Here is a tiny trained network, its code and every weight. The questions are about switching its units off for an input and a target symbol, where a switched-off unit gives its printed mean instead of its output.

import numpy as np


def w(rows, s, z=0):
    codes = np.array(rows[::2]) - 128.0
    scale = np.full(codes.shape[1], s)
    scale[-1] = z or s
    return codes * scale


def norm(h):
    return h / np.sqrt((h * h).mean(-1, keepdims=True) + 1e-5)


def softmax(a):
    e = np.exp(a - a.max(-1, keepdims=True))
    return e / e.sum(-1, keepdims=True)


def log_softmax(a):
    a = a - a.max(-1, keepdims=True)
    return a - np.log(np.exp(a).sum(-1, keepdims=True))


def net(x, mask):
    ids = ['αγεηθσφψ'.index(c) for c in x.split()]
    T = len(ids)
    res = E[ids] + P[:T]
    u = 0
    for l in range(3):
        r = norm(res)
        for j in range(2):
            rows = slice(4 * j, 4 * j + 4)
            q, k, v = (r @ M[l][rows].T for M in (Q, K, V))
            z = softmax(np.where(np.tri(T) > 0, q @ k.T / 4**0.5, -1e9)) @ v
            o = O[l][rows]
            res = res + np.where(mask[u + j], z, o[:, -1]) @ o[:, :-1]
        u += 2
    return log_softmax(norm(res)[-1] @ U[:, :-1].T + U[:, -1])


Q, K, V, O = {}, {}, {}, {}
E = w([
[157,89,135,105,92],'α',
[250,200,182,113,119],'γ',
[143,99,136,106,80],'ε',
[185,75,145,108,78],'η',
[113,133,69,93,120],'θ',
[99,113,61,115,130],'σ',
[104,30,188,125,17],'φ',
[161,212,205,156,135],'ψ',
],0.017)
P = w([
[90,128,212,133,226],'0',
[241,109,112,142,160],'1',
[253,108,98,148,133],'2',
[255,114,104,162,109],'3',
[245,123,106,170,99],'4',
[231,140,110,179,85],'5',
[211,151,116,186,80],'6',
[190,159,124,197,70],'7',
[169,173,125,196,74],'8',
[159,185,128,179,90],'9',
],0.0084)
Q[0] = w([
[74,105,74,106,169],'0.h0',
[119,233,112,139,224],'0.h0',
[125,154,6,92,168],'0.h0',
[99,118,110,53,109],'0.h0',
[120,167,180,185,44],'0.h1',
[176,146,136,229,182],'0.h1',
[180,101,129,130,139],'0.h1',
[107,139,137,105,180],'0.h1',
],0.014)
K[0] = w([
[113,130,132,22,126],'0.h0',
[187,121,167,70,171],'0.h0',
[95,112,180,40,254],'0.h0',
[55,53,151,123,154],'0.h0',
[119,129,101,204,101],'0.h1',
[145,135,191,228,204],'0.h1',
[87,142,172,166,162],'0.h1',
[129,139,128,108,150],'0.h1',
],0.013)
V[0] = w([
[159,56,74,220,164],'0.h0',
[234,213,95,1,64],'0.h0',
[113,207,139,141,61],'0.h0',
[126,95,114,193,47],'0.h0',
[119,70,136,231,113],'0.h1',
[96,110,87,46,136],'0.h1',
[26,138,169,141,147],'0.h1',
[155,153,77,203,20],'0.h1',
],0.0069)
O[0] = w([
[177,106,123,254,128,145],'0.h0',
[139,182,206,51,104,240],'0.h0',
[121,119,148,115,58,113],'0.h0',
[160,53,167,186,126,175],'0.h0',
[189,158,111,86,156,148],'0.h1',
[96,134,98,194,99,72],'0.h1',
[146,125,165,167,58,4],'0.h1',
[174,48,147,90,204,191],'0.h1',
],0.0072,0.0037)
Q[1] = w([
[161,199,45,160,173],'1.h0',
[107,94,40,168,151],'1.h0',
[182,142,138,107,97],'1.h0',
[133,237,92,67,139],'1.h0',
[76,132,137,98,160],'1.h1',
[110,87,69,136,166],'1.h1',
[169,142,130,198,165],'1.h1',
[183,127,61,2,91],'1.h1',
],0.0089)
K[1] = w([
[49,138,41,99,150],'1.h0',
[2,54,89,161,82],'1.h0',
[148,144,145,109,224],'1.h0',
[109,149,18,64,158],'1.h0',
[135,156,155,180,41],'1.h1',
[120,188,149,182,133],'1.h1',
[216,147,126,103,164],'1.h1',
[44,150,141,51,229],'1.h1',
],0.0088)
V[1] = w([
[166,138,75,182,150],'1.h0',
[135,111,198,205,70],'1.h0',
[85,129,123,115,97],'1.h0',
[125,135,113,124,182],'1.h0',
[154,149,86,70,254],'1.h1',
[211,139,79,112,179],'1.h1',
[97,90,145,79,63],'1.h1',
[192,145,100,151,22],'1.h1',
],0.0083)
O[1] = w([
[232,109,225,121,162,135],'1.h0',
[93,208,85,53,211,151],'1.h0',
[94,142,97,174,202,70],'1.h0',
[151,138,127,168,87,87],'1.h0',
[113,254,111,166,42,137],'1.h1',
[99,165,144,208,61,211],'1.h1',
[111,127,143,142,142,138],'1.h1',
[146,112,199,3,153,251],'1.h1',
],0.0067,0.003)
Q[2] = w([
[115,158,232,65,147],'2.h0',
[134,166,59,176,142],'2.h0',
[159,116,201,106,112],'2.h0',
[120,127,70,136,174],'2.h0',
[126,70,126,178,80],'2.h1',
[117,105,120,22,82],'2.h1',
[54,171,88,163,170],'2.h1',
[137,89,2,87,106],'2.h1',
],0.017)
K[2] = w([
[150,109,211,136,125],'2.h0',
[134,136,55,125,133],'2.h0',
[159,124,205,174,108],'2.h0',
[117,113,67,101,144],'2.h0',
[165,155,186,177,160],'2.h1',
[108,131,215,79,139],'2.h1',
[128,155,20,88,143],'2.h1',
[24,110,161,127,249],'2.h1',
],0.018)
V[2] = w([
[44,10,198,137,90],'2.h0',
[130,181,90,140,241],'2.h0',
[75,145,149,145,213],'2.h0',
[95,142,220,196,156],'2.h0',
[246,199,54,132,157],'2.h1',
[145,220,190,133,218],'2.h1',
[66,194,154,254,181],'2.h1',
[84,198,71,83,72],'2.h1',
],0.0089)
O[2] = w([
[207,132,31,114,39,52],'2.h0',
[105,187,188,122,123,75],'2.h0',
[166,123,211,197,54,36],'2.h0',
[254,107,114,119,149,74],'2.h0',
[75,205,72,146,212,154],'2.h1',
[233,207,195,163,141,162],'2.h1',
[157,61,184,105,162,2],'2.h1',
[183,150,122,27,162,88],'2.h1',
],0.0077,0.0057)
U = w([
[203,137,251,178,111,205],'α',
[89,246,137,116,20,111],'γ',
[138,48,131,124,48,185],'ε',
[133,143,65,228,154,129],'η',
[57,98,174,3,132,60],'θ',
[115,72,173,194,213,143],'σ',
[32,131,197,189,77,148],'φ',
[190,90,92,49,201,2],'ψ',
],0.011,0.0054)

Each question gives the input, a string of symbols that net reads in full, and the target symbol t.
The units are the heads (4 rows each of Q, K, V and O). Each row of codes is followed by its name. A weight is (code - 128) times the scale printed after its matrix; where a second scale follows, it is the last column's (O and U).
mask holds one flag per head, layer by layer. A switched-off head (its flag False) gives its mean, the last column of its rows in O, instead of its output. The means were averaged over made-up inputs and are rounded, as every weight is.
A unit's drop is (log p(t) with every unit on - log p(t) with that unit switched off) / (log p(t) with every unit on - log p(t) with every unit switched off).
The circuit of an input: a set's keep is (log p(t) with only the set's units on - log p(t) with every unit switched off) / (log p(t) with every unit on - log p(t) with every unit switched off). Starting from all 6 units, units are removed one at a time, each time the one whose removal leaves the highest keep (on an exact tie, the one counted first), for as long as the keep stays at least 0.8.
circuit, biggest first: the units of the circuit, biggest drop first
most important unit: the unit with the biggest drop
heads that matter: for each layer, one digit per head in row order, 1 if its drop is at least 0.15 and else 0, layers parted by /
input α θ θ α σ, target α: heads that matter => 11 / 10 / 11
input σ σ η, target η: circuit, biggest first => (0.h0, 2.h1)
input θ ε ψ γ ψ η φ φ φ η, target ε: heads that matter => 00 / 00 / 01
input ε ε α, target θ: circuit, biggest first => (0.h1, 1.h0, 2.h0)
input σ σ φ σ, target σ: heads that matter => 11 / 10 / 11
input σ η ε, target η: circuit, biggest first => (0.h0, 2.h1)
input φ θ ε σ θ, target φ: circuit, biggest first => (2.h0, 1.h1)
input σ ε α η ε ε, target ψ: heads that matter => 01 / 11 / 10
input η σ φ θ, target η: circuit, biggest first => (1.h0, 1.h1, 0.h0, 2.h0)
input α θ ψ γ θ, target α: heads that matter => 01 / 10 / 11
input σ θ ε α α θ φ ε θ η, target γ: heads that matter => 01 / 11 / 01
input ε θ ε ε φ θ, target ε: circuit, biggest first => (1.h0)
input θ ε α φ γ φ ε ε σ, target θ: heads that matter => 11 / 00 / 11
input θ ψ σ σ ε ε α η, target ψ: heads that matter => 11 / 10 / 10
input θ σ φ ε θ, target θ: circuit, biggest first => (0.h1, 2.h1, 2.h0)
input γ θ ε, target γ: circuit, biggest first => (1.h1)
input γ φ θ, target γ: heads that matter => 10 / 01 / 00
input α ψ σ σ ψ φ σ ψ ε, target α: heads that matter => 01 / 10 / 00
input φ θ η γ σ α σ θ, target φ: circuit, biggest first => (2.h0, 2.h1)
input ε θ α, target γ: heads that matter => 10 / 00 / 01
input θ θ α α, target γ: most important unit => 0.h0
input θ γ θ φ η ε φ η η, target ε: heads that matter => 01 / 00 / 01
input ε ψ σ φ, target α: heads that matter => 01 / 10 / 01
input ε ε η θ ε, target γ: circuit, biggest first => (2.h1, 0.h0)
input σ η θ η σ ε ε θ, target σ: circuit, biggest first => (0.h0, 0.h1, 1.h0, 2.h0)
input ε η θ γ ε σ α, target η: circuit, biggest first => (2.h1, 0.h0)
input σ θ θ α γ σ η, target η: circuit, biggest first => (2.h1)
input φ φ η σ, target φ: circuit, biggest first => (0.h0, 2.h0, 1.h0)
input ε ε σ θ θ φ η φ α, target ε: heads that matter => 01 / 00 / 01
input θ θ γ η θ η ε γ, target γ: heads that matter => 11 / 00 / 01
